[160 146 145 172] : K616
[129 150 172 130] : K635
[129 150 130 172] : K68
at: [129 150 172] => K635, 0
rev: [130 150 129] => K68
miss K616: [146 145 160] => [172]
at: [150 130 172] => K68, 1
at: [146 145 172] => K616, 1

[110 132 129 114 105 127 108 140 153  92 137  91] : K556
[128 110 135 102 128 140 112 137 157 147  99 143] : K658
[121 107  99 114 146 103 102 147 121 137 123 140] : K94
[124 102 116 103 127 133  94 158 153 137 112 156] : K682
[122 125 149 109 124 136 136 101 140 141 103 112] : K956
[132 136 127 145 101 113 153  97  89  98 143 114] : K966
[121 129 132 114 153 127 140 105 108 141  93 100] : K250
at: [129 132 114 153 127 140 105 108] => K250, 1
at: [110 132 129 114 105 127 108 140 153] => K556, 0
miss K250: [114  93 132 121 105 100 141 153 129 127 140] => [108]

[125 124 167 127 122 126 140 131 126 125 131 126 125 125 118 130 127 126
 125 126 125 127 124 119 126 127 129 126 128 130 122 129 130 121 131] -> K33
[129 131  92 127 124 131 126 129 127  91 126 130 128 129 135 129 128 134
 132 132 123 125 121 130 129 127 124 123 129 124 122 127 126 120 124] -> K711
[123 124 126 127 122 126 140 131 126 125 131 126 125 125 135 130 127 126
 125 126 126 127 124 119 126 127 129 126 128 130 127 129 123 121 131] -> K103
q: [123 124 126 127 122 126 140 131 126 125 131 126 125 125 135 130 127 126
 125 126 126 127 124 119 126 127 129 126 128 130 127 129 123 121 131] => K103
q: [129 131  92 127 124 131 126 129 127  91 126 130 128 129 135 129 128 134
 132 132 123 125 121 130 129 127 124 123 129 124 122 127 126 120 124] => K711
q: [125 124 167 127 122 126 140 131 126 125 131 126 125 125 118 130 127 126
 125 126 125 127 124 119 126 127 129 126 128 130 122 129 130 121 131] => K33

[122  87 143 129 124 149 160 148 154]  K282
[145 151  96  96 113 157 154 162 167]  K968
[133 170 136 122  91 159  90 134 124]  K254
[ 96  91 117 153 151 152  98 142  88]  K281
[123 158 153  89 158 104 125 159 115]  K127
[139 165 115 116 131 117 168 111 136]  K694
[117 155 118 108 143 105 169 165 132]  K52
[157 167 121 114 168 136 124 148 112]  K853
[117 155 118 108  97 105 169 165 132]  K980
[154 119  88 102 113 156 119 155 154]  K568
[144 137  97 163 143 112 154 120  88]  K504
miss K254: [ 90 159  91 124 136 122 134 170] => [133]
rev: [ 88 120 154] => K504
both K694 K127:  => [115]

[128 127 128 120 128 123 127 128 132 125 124 125 125 128 128 128 128 131
 131 136 128 140 120 128 128 128 128 129 128 128 128 128 126] -> K449
[127 133 128 149 132 132 142 131 145 133 108 132 166 124 129 122 126 118
 138 124 128 158 115 132 124 129 134 129 127 126 129 124 137] -> K509
[145 131 149 134 106 119 114 126 107 128 125 125 125 128 124 133 131 139
 114 127 128  96 139 123 132 126 121 127 131 132 127 134 113] -> K136
[127 133 128 135 132 132 142 131 145 133 108 132 166 124 129 122 126 118
 138 124 128 158 115 132 124 129 134 129 127 126 128 124 137] -> K502
[127 133 128 153 133 134 145 131 149 133 106 134 174 123 130 121 125 117
 139 123 128 163 112 133 123 129 137 129 126 126 130 123 139] -> K378
rev: [128 128 125 125 124 125] => K449
rev: [136 131 131 128 128 128] => K449
rev: [106 133 149 131 145] => K378
q: [128 127 128 120 128 123 127 128 132 125 124 125 125 128 128 128 128 131
 131 136 128 140 120 128 128 128 128 129 128 128 128 128 126] => K449
at: [131 131] => K449, 17
rev: [133 149 131 145] => K378

[145 146 124 132] : K685
[129 127 131 128] : K179
[146 118 131 123] : K975
rev: [131 118] => K975
miss K179: [129 131 127] => [128]
miss K179: [127 131 129] => [128]
miss K975: [131 118 146] => [123]
both K685 K975:  => [146]
rev: [123 131] => K975
miss K179: [128 131 127] => [129]

[126 133 125 126 131 126 134 131 105 126 127 122 121 134 127 127] : K129
[130 137 129 129 128 130 129 127 145 131 129 132 140 127 129 129] : K138
[120 123 130 129 133 128 138 133  95 131 128 116 159 133 128 127] : K864
[128 142 133 126 128 128 129 130 125 134 126 134  90 132 126 127] : K151
[128 121 123 130 129 131 129 128 125 134 130 123 171 125 131 129] : K877
q: [130 137 129 129 128 130 129 127 145 131 129 132 140 127 129 129] => K138
miss K877: [123 130 134 130 129 129 131 128 171 125 128 125 129 123 131] => [121]
at: [131 129 128 125 134] => K877, 5
rev: [129 130 123 121] => K877
at: [128 129] => K151, 5

[120 145 137 102 122 142 155 120 121] = K308
[139 131 124 150 139 136 133 140 141] = K356
[124 150 139 136 133 137 134 134 136] = K450
rev: [134 134 137 133 136 139 150 124] => K450
both K450 K308:  => [137]
at: [124 150 139 136 133 140] => K356, 2
rev: [124 131 139] => K356

[140 119 146 105 138 126 133 116 136 138 107 124 135 141 133 109 154 140
 127] = K723
[124 135 147 135 124 109 100 158 114 164 112 139 173 113 152 144 143 114
 134] = K651
[135 123 119 119 113 121 118 140 153 124 129 144 140 141 139 123 148 129
 120] = K990
[141 138 122 123 150 131 131 114 112 135 134 123 118 138 152 117 135 124
 147] = K107
[124  92 126 126 125 114 142 124 135 147 135 123 109 100 158 114 164 136
 152] = K849
rev: [164 114 158 100 109 123 135 147 135 124] => K849
q: [141 138 122 123 150 131 131 114 112 135 134 123 118 138 152 117 135 124
 147] => K107
q: [124  92 126 126 125 114 142 124 135 147 135 123 109 100 158 114 164 136
 152] => K849
at: [118 140 153 124 129 144 140] => K990, 6

[132 133 133 145 147 150 130 102 116 124 126 108 112 156 112 139 159 136
 128 130 124 142 116 133 117 118 147 121 126 143 131  90 101 129 134 144
 130 159 138 131 127 126 148 118 132 148 126 122 149 143 131 105 127 123
 135 116 151 131] -> K747
[137 102 129 131 154 150 134 111 102 127 118 116 123 151 119 126 167 139
 135 129 133 143 125 139 109 123 142 113 118 147 135  90  94 131 124 136
 116 149 122 142 131 118 158 116 130 129  92 144 133 144 125 114 125 114
 140 127 151 131] -> K146
[137 102 129 131 154 150 134 111 102 127 118 116 123 151 119 126 167 139
 135 129 133 143 125 139 109 123 142 113 118 147 135  90  94 131 124 136
 137 169 150 126 124 130 148 122 134 141 136 105 144 138 133 115 128 128
 131 103 145 132] -> K551
at: [128 131 103] => K551, 53
at: [118 132 148 126 122] => K747, 43

[125 142 126 115 131 131 125 135 134 132 130 171] : K188
[130 127 121 135 132 137 136 126 134 128 128 136] : K85
[131 136 127 120 127 132 128 116 128 121 138 151] : K974
[139 135 127 129 122 139 140 122 123 125 129 129] : K809
[126 124 127 130 135 125 133 135 120 121 129 151] : K893
[126 115 130 131 135 135 134 132 132 132 113 165] : K8
[127 133 127 139 122 136 140 131 136 126 125 118] : K518
both K809 K8:  => [135]
rev: [138 121 128] => K974
rev: [132 134 135 125 131 131 115 126] => K188
at: [136 140] => K518, 5
rev: [122 139 127 133 127] => K518
rev: [140 139 122 129 127] => K809
miss K809: [125 129 123 129 139 129 122 122 135 139 127] => [140]

[ 97 135 134 123 142 144] : K559
[143 127 137 112 117 140] : K810
[161 111  99 125  97 127] : K499
[118 161 130 133 146 116] : K778
[139 134 153 126 103 169] : K599
[112 140 136 126 116 143] : K133
both K599 K133:  => [126]
miss K559: [ 97 135 144 142 123] => [134]
both K499 K778:  => [161]
miss K599: [139 126 169 103 153] => [134]
both K499 K810:  => [127]
rev: [ 97 125] => K499
at: [133 146 116] => K778, 3

[141 133 155 134 136 141 138 132 139 139] -> K744
[132 121 141 119 133 155 134 136 161 141] -> K306
[134 120 163  96 161 151 119 108 149 140] -> K26
[ 87  99 128 124 124 108 136 141 136 161] -> K946
[110 117 121 121 110 150 166 120 125 112] -> K279
miss K26: [151 161 149 140 120 134 163  96 108] => [119]
both K26 K279:  => [120]
miss K306: [136 161 132 141 119 133 155 141 121] => [134]
at: [136 161 141] => K306, 7
both K744 K26:  => [134]
at: [132 121 141 119 133 155 134 136] => K306, 0
rev: [136 108 124 124 128  99] => K946

[143 144 101 102 149] -> K182
[134 142 111 113 129] -> K811
[149 145 104 122  93] -> K730
[104 124 125 142 134] -> K529
[104 124 142 134 125] -> K242
at: [104 122  93] => K730, 2
rev: [ 93 122 104 145] => K730
rev: [134 142 125] => K529
miss K182: [149 144 101 102] => [143]
miss K182: [144 143 149 101] => [102]

[129 113 121 131 133 133 118 139 137 137 116 131 137 132 128 126 117 127] -> K204
[124 126 121 118 133 137 116 137 129 139 133 130 122 125 130 122 132 137] -> K533
[149 101 159 137 126 134 132 118 100 138 127 107 131 148 104 131 140 131] -> K438
[170 135 156 119 126 152 129 123 123 128 144 125 120 136 138 134 144 143] -> K398
rev: [132 134 126 137 159] => K438
q: [124 126 121 118 133 137 116 137 129 139 133 130 122 125 130 122 132 137] => K533
at: [121 118 133 137 116 137 129 139 133] => K533, 2

